Below are the code and all the weights of a small trained network. Each question names an input and a class and asks about switching units off, where a switched-off unit gives its printed mean instead of its output.

import numpy as np


def w(rows, s, z=0):
    codes = np.array(rows[::2]) - 128.0
    scale = np.full(codes.shape[1], s)
    scale[-1] = z or s
    return codes * scale


def f(y):
    return y / 2 * (1 + np.tanh(0.7978845608 * (y + 0.044715 * y**3)))


def log_softmax(a):
    a = a - a.max(-1, keepdims=True)
    return a - np.log(np.exp(a).sum(-1, keepdims=True))


def net(x, mask):
    res = np.array(x, float).reshape(1, 7) / 4 @ E
    y = f(res @ A[0][:, :-1].T + A[0][:, -1])
    res = res + np.where(mask, y, B[0][:, -1]) @ B[0][:, :-1]
    return log_softmax(res[-1] @ U[:, :-1].T + U[:, -1])


A, B = {}, {}
E = w([
[207,60,224,18,167],'x0',
[254,233,149,156,91],'x1',
[130,131,121,123,132],'x2',
[136,135,106,112,141],'x3',
[132,130,116,119,133],'x4',
[200,23,82,251,156],'x5',
[129,130,129,126,130],'x6',
],0.008)
A[0] = w([
[20,131,136,59,142,255],'n0',
[160,249,166,105,108,129],'n1',
[251,132,111,205,130,20],'n2',
[125,15,92,179,171,165],'n3',
[93,174,123,182,114,235],'n4',
[204,47,217,42,160,193],'n5',
],0.019,0.0048)
B[0] = w([
[95,216,142,139,190,225],'n0',
[207,105,143,121,62,217],'n1',
[102,221,164,142,205,213],'n2',
[74,58,53,92,107,239],'n3',
[143,171,55,83,120,195],'n4',
[100,59,255,135,129,253],'n5',
],0.027,0.02)
U = w([
[131,253,92,152,201,254],'0',
[125,172,209,154,245,123],'1',
[121,116,14,159,128,56],'2',
[116,57,142,67,149,74],'3',
[254,175,101,59,72,138],'4',
[226,120,204,142,55,20],'5',
],0.0085,0.0033)

Each question gives the input, the list of numbers given to net, and the class t.
The units are the neurons (one row each of A and B). Each row of codes is followed by its name. A weight is (code - 128) times the scale printed after its matrix; where a second scale follows, it is the last column's (A, B and U).
mask holds one flag per neuron, in row order. A switched-off neuron (its flag False) gives its mean, the last column of its row in B, instead of its output. The means were averaged over made-up inputs and are rounded, as every weight is.
A unit's drop is (log p(t) with every unit on - log p(t) with that unit switched off) / (log p(t) with every unit on - log p(t) with every unit switched off).
The circuit of an input: a set's keep is (log p(t) with only the set's units on - log p(t) with every unit switched off) / (log p(t) with every unit on - log p(t) with every unit switched off). Starting from all 6 units, units are removed one at a time, each time the one whose removal leaves the highest keep (on an exact tie, the one counted first), for as long as the keep stays at least 0.8.
circuit, biggest first: the units of the circuit, biggest drop first
most important unit: the unit with the biggest drop
k most important neurons: the k neurons with the biggest drops, biggest first
drop of u: that unit's drop, to one decimal
input [-8,5,-5,-8,-3,0,-3], class 4: most important unit => n0
input [0,-8,-3,5,-1,3,0], class 2: circuit, biggest first => n5, n3
input [0,8,-7,7,-1,-4,-7], class 4: circuit, biggest first => n5, n1
input [-5,1,2,2,2,0,7], class 4: circuit, biggest first => n0, n5
input [2,1,3,-6,1,-2,3], class 5: 2 most important neurons => n2, n3
input [-5,1,-2,5,1,-8,7], class 4: 2 most important neurons => n1, n2
input [8,-1,4,5,1,6,8], class 3: 2 most important neurons => n3, n0
input [6,0,5,5,1,8,-2], class 3: 2 most important neurons => n3, n0
input [-2,-2,8,-4,1,7,6], class 2: 2 most important neurons => n3, n5
input [-6,-1,-2,6,7,8,-2], class 2: 2 most important neurons => n3, n0
input [1,2,-3,2,2,-6,-4], class 5: 2 most important neurons => n1, n4
input [-8,-2,1,0,-1,0,-8], class 0: 2 most important neurons => n3, n1
input [-1,8,-8,-1,6,0,8], class 4: 3 most important neurons => n1, n0, n5
input [1,-7,8,-1,5,3,-5], class 3: circuit, biggest first => n3
input [-3,5,5,5,3,7,6], class 0: 2 most important neurons => n2, n5
input [0,-1,4,1,7,-7,-3], class 0: drop of n0 => 1.8
input [0,7,4,4,8,8,-6], class 0: drop of n5 => 1.9
input [-5,7,-6,-1,-6,7,-7], class 0: drop of n2 => 0.5
